Here is a tiny trained network, its code and every weight. The questions are about switching its units off for an input and a class, where a switched-off unit gives its printed mean instead of its output.

import numpy as np


def w(rows, s, z=0):
    codes = np.array(rows[::2]) - 128.0
    scale = np.full(codes.shape[1], s)
    scale[-1] = z or s
    return codes * scale


def norm(h):
    return h / np.sqrt((h * h).mean(-1, keepdims=True) + 1e-5)


def f(y):
    return y / 2 * (1 + np.tanh(0.7978845608 * (y + 0.044715 * y**3)))


def log_softmax(a):
    a = a - a.max(-1, keepdims=True)
    return a - np.log(np.exp(a).sum(-1, keepdims=True))


def net(x, mask):
    res = np.array(x, float).reshape(1, 7) / 4 @ E
    u = 0
    for l in range(3):
        y = f(norm(res) @ A[l][:, :-1].T + A[l][:, -1])
        res = res + np.where(mask[u : u + 8], y, B[l][:, -1]) @ B[l][:, :-1]
        u += 8
    return log_softmax(norm(res)[-1] @ U[:, :-1].T + U[:, -1])


A, B = {}, {}
E = w([
[59,234,127,93,96,182,35,109,127,170,108],'x0',
[110,106,191,136,123,108,174,230,107,67,170],'x1',
[203,61,75,104,87,109,60,162,184,6,117],'x2',
[116,129,102,192,122,157,131,119,115,167,122],'x3',
[188,49,20,205,130,89,187,148,17,126,45],'x4',
[64,145,119,87,28,170,166,60,89,169,172],'x5',
[104,34,211,100,230,90,157,115,128,220,105],'x6',
],0.0027)
A[0] = w([
[222,62,105,109,130,118,103,167,148,1,139,104],'0.n1',
[181,83,124,78,155,126,161,85,160,109,140,164],'0.n2',
[108,46,132,87,139,114,162,2,130,169,144,114],'0.n3',
[108,129,68,194,75,153,148,149,34,131,117,45],'0.n4',
[102,205,106,114,97,161,77,120,235,82,166,127],'0.n5',
[145,52,62,187,173,107,175,109,78,130,62,250],'0.n6',
[70,111,157,102,121,68,201,182,122,149,154,83],'0.n7',
[126,86,154,120,141,77,226,166,104,131,209,139],'0.n8',
],0.0041,0.0014)
B[0] = w([
[53,80,137,215,66,165,159,138,187,59,136,240],'0.n1',
[84,152,108,168,50,82,167,153,184,140,73,163],'0.n2',
[115,127,88,41,74,242,44,75,191,239,56,189],'0.n3',
[127,131,85,144,206,135,159,89,148,133,37,167],'0.n4',
[208,116,222,110,119,247,31,60,133,197,180,222],'0.n5',
[170,240,85,123,153,110,103,127,227,195,146,253],'0.n6',
[32,240,124,121,162,108,128,141,124,77,206,159],'0.n7',
[161,215,255,180,67,140,64,159,57,145,156,191],'0.n8',
],0.0035)
A[1] = w([
[193,47,20,122,50,116,100,108,254,137,76,128],'1.n1',
[75,64,215,77,166,125,73,114,197,72,161,105],'1.n2',
[197,107,143,213,168,104,162,200,122,79,134,119],'1.n3',
[132,102,220,106,166,90,118,146,112,106,149,5],'1.n4',
[110,186,148,199,143,174,84,87,184,111,110,245],'1.n5',
[126,104,166,53,95,141,121,36,120,227,172,183],'1.n6',
[157,26,33,136,133,51,123,169,136,29,30,9],'1.n7',
[161,166,121,217,155,105,117,112,183,141,56,216],'1.n8',
],0.0036,0.0015)
B[1] = w([
[104,123,95,65,27,100,203,191,131,70,96,254],'1.n1',
[216,61,63,206,146,108,163,129,126,161,124,186],'1.n2',
[126,118,175,97,77,178,92,75,205,141,198,172],'1.n3',
[174,102,57,163,92,65,77,193,144,150,148,122],'1.n4',
[194,55,93,106,60,92,147,134,122,107,141,239],'1.n5',
[60,127,113,18,78,140,114,98,73,66,125,255],'1.n6',
[155,116,58,26,4,181,180,58,137,172,150,183],'1.n7',
[160,90,108,41,152,75,203,167,108,180,107,215],'1.n8',
],0.0041,0.0033)
A[2] = w([
[78,130,234,145,118,113,157,135,120,90,176,224],'2.n1',
[67,163,163,77,104,206,110,42,77,143,133,208],'2.n2',
[151,137,130,31,79,233,38,82,138,85,166,104],'2.n3',
[127,159,43,196,187,153,164,94,99,172,123,97],'2.n4',
[77,138,20,180,94,189,159,143,93,44,87,169],'2.n5',
[230,153,116,175,90,138,226,82,110,124,163,203],'2.n6',
[3,134,120,140,215,178,134,61,50,179,39,6],'2.n7',
[115,70,134,95,204,33,103,160,94,172,119,46],'2.n8',
],0.0042,0.0013)
B[2] = w([
[75,166,79,195,124,124,114,170,78,90,106,168],'2.n1',
[91,148,148,96,97,210,109,106,85,123,189,241],'2.n2',
[73,173,162,94,220,137,149,61,98,242,171,255],'2.n3',
[253,140,147,134,167,24,153,196,134,158,108,134],'2.n4',
[164,95,67,60,146,70,195,142,193,212,38,172],'2.n5',
[92,113,128,112,182,136,71,102,134,175,103,178],'2.n6',
[164,66,61,53,21,160,120,101,249,78,153,180],'2.n7',
[173,180,181,141,152,89,216,113,108,149,57,129],'2.n8',
],0.0048,0.0047)
U = w([
[17,218,173,214,61,94,123,211,25,17,172,105],'0',
[188,45,1,16,18,138,212,93,234,178,34,212],'1',
[194,208,166,213,220,33,202,200,68,224,52,178],'2',
[179,49,214,244,105,158,43,191,233,44,214,135],'3',
[208,166,47,137,202,65,76,87,38,79,50,10],'4',
[23,229,190,22,87,251,36,13,35,202,220,236],'5',
[173,107,199,114,223,103,30,67,68,96,25,3],'6',
],0.0059,0.0042)

Each question gives the input, the list of numbers given to net, and the class t.
The units are the neurons (one row each of A and B). Each row of codes is followed by its name. A weight is (code - 128) times the scale printed after its matrix; where a second scale follows, it is the last column's (A, B and U).
mask holds one flag per neuron, layer by layer. A switched-off neuron (its flag False) gives its mean, the last column of its row in B, instead of its output. The means were averaged over made-up inputs and are rounded, as every weight is.
A unit's drop is (log p(t) with every unit on - log p(t) with that unit switched off) / (log p(t) with every unit on - log p(t) with every unit switched off).
The circuit of an input: a set's keep is (log p(t) with only the set's units on - log p(t) with every unit switched off) / (log p(t) with every unit on - log p(t) with every unit switched off). Starting from the 12 units with the biggest drops (on a tie, the unit counted first), units are removed one at a time, each time the one whose removal leaves the highest keep (on an exact tie, the one counted first), for as long as the keep stays at least 0.8.
units of the circuit, in order: the units of the circuit, biggest drop first
top k neurons: the k neurons with the biggest drops, biggest first
top k neurons in layer l: the k neurons of layer l with the biggest drops, biggest first
input [-8,7,0,3,-8,4,-3], class 0: units of the circuit, in order -> [2.n1 0.n3 1.n7]
input [6,-4,-8,-2,7,-3,-6], class 2: top 2 neurons -> [2.n4 1.n6]
input [3,3,1,1,3,3,-8], class 1: units of the circuit, in order -> [2.n5]
input [-3,3,-1,-8,4,-4,-1], class 3: top 2 neurons -> [0.n8 1.n3]
input [-8,5,3,-5,-4,2,4], class 0: top 3 neurons in layer 0 -> [0.n8 0.n7 0.n5]
input [-1,3,2,5,-6,-6,6], class 3: units of the circuit, in order -> [2.n3 0.n3]
input [-5,6,-6,-5,-8,3,3], class 0: units of the circuit, in order -> [2.n1 0.n5 2.n3 1.n7]
input [2,-1,-5,6,-3,-8,8], class 2: units of the circuit, in order -> [2.n8 0.n5]
input [-1,8,-3,-5,2,6,4], class 0: units of the circuit, in order -> [2.n1 2.n3 0.n7]
input [-6,7,1,-3,1,2,8], class 3: top 4 neurons -> [2.n3 1.n3 1.n4 1.n6]
input [6,-2,-7,3,2,-1,-8], class 1: top 2 neurons in layer 0 -> [0.n4 0.n8]
input [-4,6,1,-8,-3,-1,3], class 3: units of the circuit, in order -> [1.n6 2.n3 1.n1]
input [-2,8,-1,6,0,-2,-7], class 3: top 3 neurons in layer 1 -> [1.n6 1.n3 1.n1]
input [-1,-3,4,-4,-8,-5,-3], class 3: top 3 neurons -> [1.n2 0.n3 0.n1]
input [-6,-1,5,0,-7,-4,-1], class 3: top 2 neurons -> [0.n5 0.n3]
input [-2,-7,-7,-6,3,0,-1], class 1: top 2 neurons in layer 2 -> [2.n7 2.n3]
input [-2,1,-3,-5,-3,-8,2], class 2: top 2 neurons -> [2.n8 2.n7]
input [1,2,-1,1,-2,-3,0], class 3: top 2 neurons -> [0.n3 1.n2]
input [-4,2,-4,-2,-6,-4,-4], class 3: top 2 neurons -> [0.n3 1.n2]
input [-5,-4,-2,6,0,6,-4], class 1: top 2 neurons in layer 0 -> [0.n4 0.n5]
input [-8,3,7,0,-1,4,7], class 3: top neuron -> [0.n8]
input [1,0,-2,-2,4,4,-3], class 1: top neuron in layer 2 -> [2.n7]
